Each row has a name. Each piece below is followed by the name of the row it came from, unless a question asks for something else. Each question is about the rows just above it.

M: [169 156 142 106 153 126 123 134 114 147 135  91  75  65 124  99 141 127
 115 106 132  92  89  73  88 133 112  85]
J: [ 76 156 128 106 153 126 123 134 114 147 135 111  75  65 124  99 141 127
 115 107 134  96  94  78  93 138 136  92]
K: [ 76 156 128 106 153 126 123 134 114 147 135  60  75  65 124  99 141 127
 115 106 132  92  89  73  88 133 112  85]
H: [127 115 106 132  92  89  73  91 133 112 136  63  80  67 126  96 147 129
 109 106 125  97  91  76  95 137 108  89]
V: [ 99 141 127 112 121 133 156 148 141 136 136 176 188 161 145 147 135 144
 133 139 127 158 146 141 173 132 128 154]
Where do [127 115 106 132  92  89  73  91 133 112 136  63  80  67 126  96 147 129
 109 106 125  97  91  76  95 137 108  89] appear? => H
asked: [ 76 156 128 106 153 126 123 134 114 147 135 111  75  65 124  99 141 127
 115 107 134  96  94  78  93 138 136  92] => J
asked: [169 156 142 106 153 126 123 134 114 147 135  91  75  65 124  99 141 127
 115 106 132  92  89  73  88 133 112  85] => M
asked: [ 99 141 127 112 121 133 156 148 141 136 136 176 188 161 145 147 135 144
 133 139 127 158 146 141 173 132 128 154] => V
asked: [ 76 156 128 106 153 126 123 134 114 147 135  60  75  65 124  99 141 127
 115 106 132  92  89  73  88 133 112  85] => K
The entry that follows [109]: => [106]

N: [137 184 147 148  88 186  92 145 159 184]
P: [137 184 121 148 148 186  92 145 159 184]
A: [131 111 122 169 138 200 174 127 170 111]
L: [160 184 125 181  64 143 115 140 134 190]
U: [148 162 122 184 107 177  71 114 149 162]
F: [126  85 139  76 159 149  88 114  97  85]
B: [148  89 186  92 109  86  84 139 121 118]
[148 148 186  92] is in which row? => P
asked: [137 184 147 148  88 186  92 145 159 184] => N
Right after [134] comes => [190]
Which row holds [ 92 109  86]? => B
What comes right after [125] in the named rows? => [181]
What comes right after [107] in the named rows? => [177]
asked: [137 184 121 148 148 186  92 145 159 184] => P

goga: [148 122 126 126 144 133 122 145  54 135 119 133 125 132 130 134 134 130
 118 139 136 114 111 129 131 147 106 147 122 130 143 124 148 140 145 114
 126 128 111 125 125 123 126 118 129 129 122 146  95 131]
mek: [148 122 126 126 144 133 122 145 147 135 119 133 125 132 141 134 134 130
 118 139 136 142 111 129 131 147  87 147 122 130 143 124 148 140 145 114
 126 128 111 125 125 140 126 118 129 129 122 146  95 131]
Tez: [108 123 133 126 128 140 160 139  81 121 130 126 145 129 141 122 150 109
 127 126 102 125 122 121 122 118 121 102 131 128 120 134 114 158 108 103
 136 133 122 140 118 130 141 163 114 133 145 104  95 131]
vona: [124 137 122 126 130 124 134 131 123 123 139 125 125 111 127 130 124 130
 129 132 109 148 132 120 133 116 116 147 132 132 137 130  91  97 125 138
 118 115 143 118 129 126 145 138 129 117 124 132 147 119]
The row with [139 136 114 111] is => goga
What comes right after [158] in the named rows? => [108]
asked: [148 122 126 126 144 133 122 145  54 135 119 133 125 132 130 134 134 130
 118 139 136 114 111 129 131 147 106 147 122 130 143 124 148 140 145 114
 126 128 111 125 125 123 126 118 129 129 122 146  95 131] => goga
asked: [123 133] => Tez
asked: [148 122 126 126 144 133 122 145 147 135 119 133 125 132 141 134 134 130
 118 139 136 142 111 129 131 147  87 147 122 130 143 124 148 140 145 114
 126 128 111 125 125 140 126 118 129 129 122 146  95 131] => mek
What comes right after [142] in the named rows? => [111]

bukes: [138 128 114 125 137 120 158 116 120 125 132  76 134 119 169 126 155 141
 131 126 143 122 131 131 111 122 109 126 151 139 127 103 157 130 120 130
 124 125 130 132 127]
mas: [121 126 133 131 128 138 132 122 127 130 121  99 122 132 136 131 131 114
 127 126 136 123 144 134 117 117 161 125  94 126 125 139 121 125 121 122
 149 126 136 129 133]
zet: [140 138 118 135 129 108 123 122 133 132 133  85 143 124 155 146 143 147
 132 118 121 133 131 129 125 132 118 127 128 145 132 121 112 136 125 144
 110 168 134 125 127]
tef: [121 131 133 131 128 138 132 122 127 130 121  99 122 132 136 131 131 114
 127 126 127 121 123 123 129 121 191 129 141 143 120 164 121 129 125 159
 127  68 122 127 132]
fonov: [121 126 133 131 128 138 132 122 127 130 121  99 122 132 136 131 131 114
 127 126 127 138 127 131 141 106 196 124 123 116 126 161 142 122 135 121
 135 117 137 123 127]
litub: [110 128 137 133 127 132 140 145 128 139 123 127 133 136 151 132 112 146
 129 133 156 137 132 129 123 133 177 127 143 122 129 137 131 134 143 114
 106 133 132 137 125]
asked: [121 126 133 131 128 138 132 122 127 130 121  99 122 132 136 131 131 114
 127 126 127 138 127 131 141 106 196 124 123 116 126 161 142 122 135 121
 135 117 137 123 127] => fonov
asked: [196 124 123 116 126 161 142 122 135 121 135 117] => fonov
Right after [103] comes => [157]
asked: [126 136 123 144 134 117 117 161] => mas

Bav: [206 130 154 162 104 114]
sazo: [ 83  70 127 104 144 134]
Leg: [199 127 146 157 140 121]
kesi: [197 128 153 155 101 119]
gar: [ 86 125 112 110 140 139]
Vire: [191 125 143 156 105 125]
Nog: [200 129 148 156 110 116]
gup: [192 128 148 159 106 123]
bekid: [206 128 149 131 124 118]
Pefiv: [ 69 136 134 116 131 122]
Dezim: [153 128 162 197 106 118]
Right after [69] comes => [136]
asked: [197 128 153 155] => kesi
The entry that follows [154]: => [162]
What comes right after [86] in the named rows? => [125]
asked: [104 144 134] => sazo
What comes right after [124] in the named rows? => [118]
Right after [200] comes => [129]

vef: [114  92 129  91 154]
Vob: [125 129 128 138 123]
mabo: [129 157 127  98 147]
Giz: [126 112 115 142 121]
vumi: [130 130 132 144 113]
punin: [128 120 118 134 128]
[115 142 121] is in which row? => Giz
What comes right after [91] in the named rows? => [154]
The entry that follows [125]: => [129]
[129  91] is in which row? => vef
Right after [98] comes => [147]
What comes right after [115] in the named rows? => [142]

Nobud: [142 121 104 120 108 148 106 117 121 123 153 131 109 145 134  76 101 140
 110 118 116 121]
Ripi: [126 142 153 142 148 124 151 135 143 138 122 135 149 126 133 170 154 128
 147 144 143 141]
bevil: [129 129 156 147 152 120 146 145 141 143 115 129 155 124 122 179 154 129
 150 137 144 138]
Rok: [150 119 104 123 110 156 103 115 124 126 160 133 109 151 135  69  98 144
 110 118 113 142]
Bonob: [146 120 105 122 110 152 104 115 123 124 157 132 109 147 133  73 100 141
 110 118 114 122]
tuli: [129 147 145 137 147 129 151 141 139 138 126 137 142 128 139 158 150 131
 145 145 144 142]
tefu: [123 146 147 136 142 124 151 142 140 134 123 136 144 125 137 162 151 127
 144 144 142 140]
notef: [144 122 104 120 106 152 105 117 123 123 158 133 108 149 137 122 100 142
 109 119 115 122]
fov: [132 121 159 152 160 117 143 142 139 146 108 124 157 120 113 187 154 127
 152 133 143 136]
Right after [73] comes => [100]
asked: [129 129 156 147 152 120 146 145 141 143 115 129 155 124 122 179 154 129
 150 137 144 138] => bevil
The entry that follows [155]: => [124]

tek: [119 109 108 153 183 158  99]
lozo: [144 165  71 135 114 101 157]
nedoz: [118 122 108 158 183 158  99]
The entry that follows [119]: => [109]
What comes right after [153] in the named rows? => [183]
Right after [118] comes => [122]
[158 183 158] is in which row? => nedoz

sako: [132 128 143 114 128]
Kupaf: [130 128 100 131 129]
Bek: [125 128 118 113 128]
popif: [127 129 195 133 127]
fafi: [121 131 107  84 115]
Zafa: [131 128 133 128 143]
Toges: [129 128 129  99 127]
bisal: [127 126 150 144 130]
The row with [128 143 114 128] is => sako
Which row holds [128 129  99]? => Toges
What comes right after [114] in the named rows? => [128]
Right after [132] comes => [128]
asked: [130 128] => Kupaf
asked: [195 133 127] => popif
asked: [127 129] => popif

Mefu: [ 92 142 135 161 180 104 121 115 147 140 154]
zifo: [104 105 146 135 106 117 117 119 104  97  98]
mor: [ 73 112 117 142  83 128 115 101 131 145 116]
vovun: [185  96 169 117 128 190 141 119  99 134 105]
bup: [154  96 173 107 102 163 152 146 134 181 134]
ravu: [150 119 156 103 122 165 137 144 139 149 146]
The row with [156 103 122 165 137 144] is => ravu
What comes right after [107] in the named rows? => [102]
The entry that follows [103]: => [122]
[115 101] is in which row? => mor
The entry that follows [181]: => [134]

keron: [109  91  81 141 195 107  72 161 170  99 144  88 182 130]
Dufin: [174  90  62 181 181 144 128 177 124  82 114 135 192 191]
falon: [119  82  65 181 186 153 182 107  65 149 200 153 177  66]
soz: [128  77  99 134  62 196 166 170 199 196 165 167 197 156]
vone: [174  62 181 181  90 144 200 169 113 127 124  76  99 109]
rut: [ 93 109 157 115 172 188 199 182 184 182 109 145 144 118]
piga: [120  82 167 173 120 179  82 120 145 109 150 172 127 145]
soket: [148 105 171 167  60 130 177 173  64 166 142 165 100  83]
Dazi: [184 151  80  99 187 135 134 152  86 142 135  68  83  92]
nubar: [129 177 138 181  90 144 200 169 113 127 124  76  99 109]
bogi: [193 153 165 176 118 159  84 183 182 124  97  96 141 184]
Right after [64] comes => [166]
The row with [ 99 187 135 134 152  86 142 135  68] is => Dazi
asked: [193 153 165 176 118 159  84 183 182 124  97  96 141 184] => bogi
The row with [174  90  62 181 181 144 128 177 124  82 114 135 192 191] is => Dufin
Where do [130 177] appear? => soket
The entry that follows [187]: => [135]
The row with [174  62 181 181  90 144] is => vone

guzen: [115 104 197 142]
pimo: [120 101 108 106]
Dume: [123 103 151 104]
tur: [116 103 114  92]
sele: [118 111 132 102]
tega: [117  85 138 124]
gipup: [148 114 103 122]
Lotuv: [133 147  96 137]
Rez: [113  96 154 131]
davik: [166 124 155 118]
What comes right after [155] in the named rows? => [118]
asked: [ 96 154] => Rez
asked: [103 114] => tur
Right after [116] comes => [103]
The entry that follows [147]: => [96]
asked: [111 132 102] => sele

Gurug: [109  96 119 127 155 168 134 120 119  59 176 142]
koz: [139 147 151 136 126 173 182 123 139 118  71  78]
Nor: [117 109  99 119 127  93  58  99 109 138 180 144]
kevep: [124 113 137 144 116 138 128 140  80 116 104 185]
What comes right after [136] in the named rows? => [126]
Where do [123 139 118] appear? => koz
The row with [109  99 119 127] is => Nor
asked: [116 138 128 140  80 116 104 185] => kevep
The row with [117 109  99 119 127  93  58  99 109 138 180 144] is => Nor
What comes right after [173] in the named rows? => [182]

Kazus: [ 81 104 129 141 191 119  59]
zuz: [ 93 143 178 104 153  77  58]
duta: [ 93 143 178 104  92 105 115]
Tozu: [ 93 143 178 104 153 119  65]
What comes right after [141] in the named rows? => [191]
The row with [ 81 104 129 141 191 119  59] is => Kazus
Right after [92] comes => [105]

desuz: [161 141 150 111 110 172 164 136 111 120 100 135 101 105]
zomo: [128 162 137 125 130 163 153 141 132 138  63 160 173  89]
fas: [129 115 107  97 122  79 143 149 125 114  94 131 125 206]
bipa: [ 73 128 131 125 130 151 127 158 143  96 136 132 144  93]
vil: [126  93 138  93 112  85 115 159  95 126 148 118 142 184]
The entry that follows [160]: => [173]
Right after [110] comes => [172]
Right after [172] comes => [164]
asked: [ 73 128 131 125 130 151 127 158 143  96 136 132 144  93] => bipa
The entry that follows [112]: => [85]
What comes right after [164] in the named rows? => [136]
What comes right after [161] in the named rows? => [141]

nasik: [140 112 134  79 164]
Guki: [136 122 127 111 153]
pugav: [175 156 125 160 145]
pibus: [141 122 132 111 124]
kodi: [136 122 132  98 153]
vek: [136 122 132 111 153]
What comes right after [125] in the named rows? => [160]
asked: [125 160 145] => pugav

gifed: [ 98 100 145 142 139 138 130 141 148 139 118 130 141 157  59 110 151  95
 109 155 117 152 131 139 156 148 158 132  91 118 105 121 116]
pitu: [ 58 155 157 147 113  95 159 119  92 104 118  82 124 136  98 100 145 142
 139 138 128 141 148 125 141 148 103 107 134 155 124  59 129]
gugi: [ 91 158  85 125 129 170 153 138  93 135 118 105  83 154  95 117 110 151
 155  67 152  59 109  78  98 148 141 134 100 125  68  75  89]
[ 98 100 145 142 139 138 130 141 148 139 118 130 141 157  59 110 151  95
 109 155 117 152 131 139 156 148 158 132  91 118 105 121 116] is in which row? => gifed
asked: [ 98 100 145 142 139 138 128 141 148] => pitu
What comes right after [128] in the named rows? => [141]
Right after [58] comes => [155]
asked: [ 59 110 151  95 109 155 117 152 131] => gifed
asked: [107 134 155] => pitu
The entry that follows [113]: => [95]

kup: [142  91  72 177 107 135  73]
Giror: [132 176 192 102 162 139 191]
lir: [132 176 192 103 162 140 190]
Bos: [143  88  69 180 106 135  70]
Monuf: [133 181 199 100 165 140 198]
Ramit: [142  91  72  97 165 138 198]
lobub: [138  96  80 166 108 131  80]
Bavu: [198  91  72 178 107 135 108]
Pob: [181 200 100 165 140 198  75]
Ven: [143  86  67 182 105 135  68]
[165 140 198  75] is in which row? => Pob
The row with [86 67] is => Ven
The entry that follows [199]: => [100]
Which row holds [176 192 102 162 139]? => Giror
Right after [180] comes => [106]
The row with [181 199 100 165 140 198] is => Monuf

pib: [118 133 110 144 114 135 113 130 109 167 125 148 135 146 126 126 115 142
 123 129 124 142 148 112 119  98]
Bor: [116 133 110 144 111 135 113 130 109 167 125 148 135 146 100 127 115 142
 123 129 124 142 148 112 119  98]
Muvuf: [138 122 147 113 143 120 144 126 147  89 131 108 121 108 130 130 141 115
 132 127 133 115 107 143 138 156]
nipan: [143 120 155 102 150 117 151 125 155  72 133  99 118 100 131 131 148 109
 136 126 135 105  98 150 143 178]
Zevu: [123 131 118 136 121 132 120 129 117 150 127 139 131 138 127 127 122 136
 126 129 126 135 139 119 123 112]
lar: [133 126 139 121 136 125 136 127 138 106 129 117 124 121 129 129 135 121
 130 127 131 122 116 136 132 142]
mepi: [143 120 155 102 150 117 155 125 155  72 133  99 118 100 132 131 148 109
 136 126 135 105  98 150 143 178]
vira: [118 133 110 144 111 135 113 130 109 167 125 148 135 146 126 127 115 142
 123 129 124 142 148 112 119  98]
belu: [133 131 118 136 121 132 120 129 117 150 127 139 131 138 127 127 122 136
 126 129 126 135 139 119 123 112]
vigu: [128 128 126 128 129 129 128 128 130 124 128 130 128 129 128 128 128 127
 128 128 128 129 130 129 128 127]
Vuz: [143 120 155 102 150 117 155 125 155  72 133  99 118 100 131 131 151 109
 136 126 135 105  98 150 143 178]
bon: [111 135 101 151 104 139 101 131 101 185 123 156 138 154 124 125 105 148
 121 130 122 148 157 106 114  83]
Which row holds [143 120 155 102 150 117 155 125 155  72 133  99 118 100 132 131 148 109
 136 126 135 105  98 150 143 178]? => mepi
Which row holds [111 135 101 151 104 139 101 131 101 185 123 156 138 154 124 125 105 148
 121 130 122 148 157 106 114  83]? => bon

Mivus: [155 102 154 154 100 101 155 153 103 104 154 102  99 155 104 101 154 103]
nelov: [167  88 167 167  86  88 168 166  89  91 166  88  85 167  91  87 118  91]
Nitif: [118 137 119 119 137 137 119 119 136 136 119 136 137 119 136 137 119 136]
kime: [ 93 164  95  95 163 162  93  95 161 160  94 161 166  96 159 163  94 160]
Vut: [199  57 197 197  55  58 199 195  60  63 197  59  51 197  64  56 197  62]
votim: [129 125 129 130 126 126 131 130 125 126 130 126 128 129 126 125 130 126]
What comes right after [58] in the named rows? => [199]
Which row holds [ 93 164  95  95 163 162  93  95 161 160  94 161 166  96 159 163  94 160]? => kime
asked: [129 126] => votim
asked: [199  57 197 197  55  58 199 195  60  63 197  59  51 197  64  56 197  62] => Vut

kuf: [177 180 137 170 139  87 129 139 143 134 114 148 150 152 146 131  90 115
 190 153 116 133 110 101 129 105 130  78 115 136  91  92  93 102 161 123
 124 143 175 107 144 126 147 114 121 124 147 144 111]
zuv: [163 162 126 150 131 114 130 136 136 132 125 129 132 144 142 135 121 129
 166 136 120 129 119 123 127 111 121 116 119 131 104 118 110 120 149 122
 118 138 152 112 133 118 141 122 127 120 130 137 117]
golat: [163 162 126 150 131 114 130 136 136 132 125 129 132 144 142 135 121 129
 166 136 120 129 119 123 127 111 125 116 119 131 104 118 110 120 149 122
 118 138 152 112 136 125 142 118 125 124 135 140 119]
Nupe: [159 151 107 153 128 131 155 136 139 132 136 104 110 139 157 153 150 142
 184 123 114  89 146 144  86 111 113 152 115  84  89 145 107 139 139 113
  93 137 155  97 121  97 139 188 134 105 115 113 114]
zoka: [ 82  76 122 108 121 152 127 121 120 123 137 115 113 105 117 129 152 139
  99 112 133 130 139 146 129 149 125 161 134 130 145 150 146 144  95 129
 126 113 103 142 118 126 109 126 132 127 115 120 136]
kora: [163 166 143 139 133 103 122 136 131 132 116 151 150 146 127 119  96 116
 134 146 130 140 110 105 139 112 137  89 127 144 129  96 119 107 152 133
 142 139 140 127 142 142 142 103 118 134 144 144 126]
mol: [174 181 148 159 139  84 124 138 138 133 109 161 161 153 138 121  77 109
 164 158 124 142  98  91 138 109 138  63 121 148 110  78 103  93 164 130
 140 142 162 116 149 141 147  94 118 134 154 153 118]
asked: [143 134 114 148 150] => kuf
The row with [118 125 124 135 140] is => golat
The row with [174 181 148 159 139  84 124 138 138 133 109 161 161 153 138 121  77 109
 164 158 124 142  98  91 138 109 138  63 121 148 110  78 103  93 164 130
 140 142 162 116 149 141 147  94 118 134 154 153 118] is => mol
The entry that follows [184]: => [123]
The entry that follows [175]: => [107]

Nela: [186 192 125 140 124 128 141 124 125  77 139]
luz: [ 76 189 196  76 185 192  76 186  76 125 139]
ribub: [ 76 189 196 185 125 192  76 125 186  76  80]
sasi: [136 187 129 136 128 128 136 171 172 173  95]
asked: [185 192] => luz
asked: [ 76 185 192  76 186  76 125] => luz
[186 192 125 140 124 128 141 124 125  77] is in which row? => Nela
What comes right after [173] in the named rows? => [95]
The entry that follows [129]: => [136]
Which row holds [136 187 129 136 128 128 136 171 172 173  95]? => sasi
The entry that follows [77]: => [139]

duvu: [117 133 127 125 126]
Solu: [164 117 124 140 128]
lizis: [ 69 148 131 115 120]
muneb: [111 132 116 111 106]
zuba: [127 100 150 139 143]
zise: [128 153 111 116 106]
vegim: [ 72 144 127 112 125]
vevi: [126 160 113 111 112]
nidol: [126 194  90  98  84]
Zadap: [140 145 131 130 125]
asked: [100 150] => zuba
asked: [125 126] => duvu
The entry that follows [139]: => [143]
asked: [126 194  90  98] => nidol
The entry that follows [115]: => [120]
asked: [111 116 106] => zise

dedig: [ 81 160 126 140 113 161  81 166  89 120 142  99  75  99 146 164 145 189
 118 155 142]
Zod: [183  91 129 109 146  86 183  84 174 135 111 162 189 160 105  86 107  53
 139  95 110]
vib: [185  89 129 108 147  85 186  82  49 137 110 165 194 162 103  83 106  50
 139  93 109]
Right after [161] comes => [81]
asked: [ 89 129 108 147  85 186  82  49 137 110 165 194] => vib
The entry that follows [166]: => [89]
What comes right after [50] in the named rows? => [139]

gufe: [130 105 133  84 147]
buza: [ 98 108  83 137 109]
Lopa: [132  70 142 121 115]
saf: [130 134  91  84 147]
filit: [ 93  84 111  84 147]
Sim: [179 125 111  84 106]
raba: [176 183 110 133 116]
Right after [134] comes => [91]
asked: [133  84] => gufe
[ 98 108  83] is in which row? => buza
What comes right after [132] in the named rows? => [70]
Right after [83] comes => [137]
The entry that follows [93]: => [84]
asked: [ 93  84 111  84 147] => filit

